Here is a tiny trained network, its code and every weight. The questions are about switching its units off for an input and a class, where a switched-off unit gives its printed mean instead of its output.

import numpy as np


def w(rows, s, z=0):
    codes = np.array(rows[::2]) - 128.0
    scale = np.full(codes.shape[1], s)
    scale[-1] = z or s
    return codes * scale


def f(y):
    return y / 2 * (1 + np.tanh(0.7978845608 * (y + 0.044715 * y**3)))


def log_softmax(a):
    a = a - a.max(-1, keepdims=True)
    return a - np.log(np.exp(a).sum(-1, keepdims=True))


def net(x, mask):
    res = np.array(x, float).reshape(1, 4) / 4 @ E
    y = f(res @ A[0][:, :-1].T + A[0][:, -1])
    res = res + np.where(mask, y, B[0][:, -1]) @ B[0][:, :-1]
    return log_softmax(res[-1] @ U[:, :-1].T + U[:, -1])


A, B = {}, {}
E = w([
[111,173,121,209],'x0',
[12,112,80,131],'x1',
[146,86,70,166],'x2',
[111,47,166,133],'x3',
],0.011)
A[0] = w([
[124,101,190,8,210],'n0',
[188,168,168,216,171],'n1',
[85,28,152,171,57],'n2',
[138,93,98,34,187],'n3',
[109,121,153,130,84],'n4',
[125,159,129,103,68],'n5',
[242,86,175,148,172],'n6',
[84,91,132,94,195],'n7',
[50,214,139,176,65],'n8',
[171,167,70,122,200],'n9',
[231,144,9,104,202],'n10',
[160,98,164,140,253],'n11',
],0.013,0.0035)
B[0] = w([
[161,195,157,18,237],'n0',
[178,121,46,169,234],'n1',
[137,36,50,76,210],'n2',
[71,165,150,63,208],'n3',
[147,120,117,123,127],'n4',
[136,154,111,118,129],'n5',
[202,67,201,158,248],'n6',
[125,86,132,70,197],'n7',
[151,192,200,194,215],'n8',
[71,140,106,149,202],'n9',
[5,121,142,184,254],'n10',
[150,81,163,105,183],'n11',
],0.023,0.0087)
U = w([
[146,166,215,198,195],'0',
[84,71,220,159,104],'1',
[124,65,72,136,254],'2',
[55,186,62,100,95],'3',
[255,88,142,180,110],'4',
[169,148,127,32,125],'5',
[171,178,148,71,80],'6',
[119,177,56,222,24],'7',
],0.0089,0.0033)

Each question gives the input, the list of numbers given to net, and the class t.
The units are the neurons (one row each of A and B). Each row of codes is followed by its name. A weight is (code - 128) times the scale printed after its matrix; where a second scale follows, it is the last column's (A, B and U).
mask holds one flag per neuron, in row order. A switched-off neuron (its flag False) gives its mean, the last column of its row in B, instead of its output. The means were averaged over made-up inputs and are rounded, as every weight is.
A unit's drop is (log p(t) with every unit on - log p(t) with that unit switched off) / (log p(t) with every unit on - log p(t) with every unit switched off).
The circuit of an input: a set's keep is (log p(t) with only the set's units on - log p(t) with every unit switched off) / (log p(t) with every unit on - log p(t) with every unit switched off). Starting from all 12 units, units are removed one at a time, each time the one whose removal leaves the highest keep (on an exact tie, the one counted first), for as long as the keep stays at least 0.8.
circuit, biggest first: the units of the circuit, biggest drop first
unit that matters most: the unit with the biggest drop
top k neurons: the k neurons with the biggest drops, biggest first
drop of u: that unit's drop, to one decimal
input [0,1,4,-8], class 7: unit that matters most : n0
input [4,0,1,4], class 2: circuit, biggest first : (n8, n2)
input [6,8,-3,6], class 2: top 2 neurons : (n2, n6)
input [1,2,8,-1], class 7: top 2 neurons : (n0, n3)
input [0,-2,-4,0], class 5: top 4 neurons : (n8, n10, n0, n6)
input [-6,-4,0,-7], class 1: top 3 neurons : (n10, n6, n1)
input [4,0,-6,-8], class 7: top 2 neurons : (n6, n1)
input [8,0,-8,8], class 4: circuit, biggest first : (n10, n3)
input [7,-7,5,-3], class 7: circuit, biggest first : (n10, n1)
input [0,0,2,-1], class 7: circuit, biggest first : (n6, n0)
input [-7,-3,1,-4], class 1: top 4 neurons : (n10, n6, n1, n2)
input [4,8,8,-3], class 0: top 2 neurons : (n8, n1)
input [0,8,3,-4], class 0: top 3 neurons : (n8, n1, n2)
input [-2,-7,-2,8], class 4: circuit, biggest first : (n6)
input [8,6,0,5], class 2: top 4 neurons : (n2, n6, n10, n0)
input [3,-8,-2,-2], class 4: top 2 neurons : (n6, n1)
input [8,-5,1,1], class 4: top 2 neurons : (n1, n6)
input [-8,5,7,0], class 3: drop of n6 : 0.8
input [-7,0,5,-3], class 3: drop of n10 : 0.2
input [-8,-8,8,-3], class 1: circuit, biggest first : (n10)
input [5,2,-2,-8], class 7: drop of n9 : 0.3
